Below are the code and all the weights of a small trained network. Each question names an input and a class and asks about switching units off, where a switched-off unit gives its printed mean instead of its output.

import numpy as np


def w(rows, s, z=0):
    codes = np.array(rows[::2]) - 128.0
    scale = np.full(codes.shape[1], s)
    scale[-1] = z or s
    return codes * scale


def f(y):
    return np.maximum(y, 0)


def log_softmax(a):
    a = a - a.max(-1, keepdims=True)
    return a - np.log(np.exp(a).sum(-1, keepdims=True))


def net(x, mask):
    res = np.array(x, float).reshape(1, 4) / 4 @ E
    y = f(res @ A[0][:, :-1].T + A[0][:, -1])
    res = res + np.where(mask, y, B[0][:, -1]) @ B[0][:, :-1]
    return log_softmax(res[-1] @ U[:, :-1].T + U[:, -1])


A, B = {}, {}
E = w([
[163,198,167,185,225,148,145,114,168],'x0',
[6,136,124,162,127,113,182,61,140],'x1',
[156,113,124,98,105,129,131,77,139],'x2',
[126,44,149,169,151,214,166,138,155],'x3',
],0.013)
A[0] = w([
[16,155,131,139,137,105,238,126,129,2],'n1',
[60,68,111,139,69,103,130,158,60,86],'n2',
[105,220,138,126,135,23,47,88,83,40],'n3',
[116,193,217,157,237,101,184,100,150,128],'n4',
[82,118,153,129,130,81,203,2,128,141],'n5',
[117,62,155,157,152,201,160,133,120,35],'n6',
],0.0086,0.008)
B[0] = w([
[200,80,219,66,149,174,122,207,93,188],'n1',
[127,207,212,173,103,109,140,70,53,186],'n2',
[98,112,152,59,74,161,171,142,205,195],'n3',
[136,148,117,158,82,113,111,65,96,252],'n4',
[163,118,131,108,192,70,166,163,117,217],'n5',
[64,248,153,57,88,174,191,143,194,180],'n6',
],0.012,0.013)
U = w([
[45,133,116,81,84,177,180,125,216,59],'0',
[254,86,139,111,199,113,117,223,67,70],'1',
[99,116,92,164,146,108,132,124,113,247],'2',
[141,132,160,180,90,136,91,6,72,64],'3',
[30,36,73,183,190,85,70,110,136,208],'4',
],0.0094,0.016)

Each question gives the input, the list of numbers given to net, and the class t.
The units are the neurons (one row each of A and B). Each row of codes is followed by its name. A weight is (code - 128) times the scale printed after its matrix; where a second scale follows, it is the last column's (A, B and U).
mask holds one flag per neuron, in row order. A switched-off neuron (its flag False) gives its mean, the last column of its row in B, instead of its output. The means were averaged over made-up inputs and are rounded, as every weight is.
A unit's drop is (log p(t) with every unit on - log p(t) with that unit switched off) / (log p(t) with every unit on - log p(t) with every unit switched off).
The circuit of an input: a set's keep is (log p(t) with only the set's units on - log p(t) with every unit switched off) / (log p(t) with every unit on - log p(t) with every unit switched off). Starting from all 6 units, units are removed one at a time, each time the one whose removal leaves the highest keep (on an exact tie, the one counted first), for as long as the keep stays at least 0.8.
circuit, biggest first: the units of the circuit, biggest drop first
unit that matters most: the unit with the biggest drop
k most important neurons: the k neurons with the biggest drops, biggest first
drop when u is switched off: that unit's drop, to one decimal
input [-7,-1,-1,5], class 3: unit that matters most => n2
input [2,-4,-8,5], class 2: 3 most important neurons => (n3 n1 n5)
input [-6,-3,4,1], class 3: 3 most important neurons => (n2 n5 n1)
input [0,-6,-8,6], class 2: 3 most important neurons => (n3 n1 n5)
input [8,-7,3,0], class 3: circuit, biggest first => (n4 n5)
input [-3,5,7,5], class 2: 2 most important neurons => (n3 n5)
input [4,6,-3,-5], class 1: 2 most important neurons => (n1 n5)
input [5,7,4,-3], class 1: 2 most important neurons => (n5 n1)
input [-6,-5,0,-3], class 3: 3 most important neurons => (n5 n1 n2)
input [8,0,-3,8], class 0: 2 most important neurons => (n6 n2)
input [-5,7,0,5], class 1: circuit, biggest first => (n1 n5)
input [2,1,3,-3], class 4: circuit, biggest first => (n6 n2 n1)
input [2,5,4,-4], class 1: 3 most important neurons => (n5 n1 n6)
input [8,-6,-1,-6], class 3: 4 most important neurons => (n4 n5 n6 n1)
input [-7,8,4,0], class 1: circuit, biggest first => (n5 n1)
input [-6,3,4,1], class 3: circuit, biggest first => (n2)
input [-7,-6,2,5], class 3: drop when n5 is switched off => 0.6
input [5,-5,3,-8], class 0: drop when n3 is switched off => 0.8
input [-7,-6,-5,5], class 3: drop when n1 is switched off => 0.4
input [-7,3,-3,-8], class 0: unit that matters most => n3
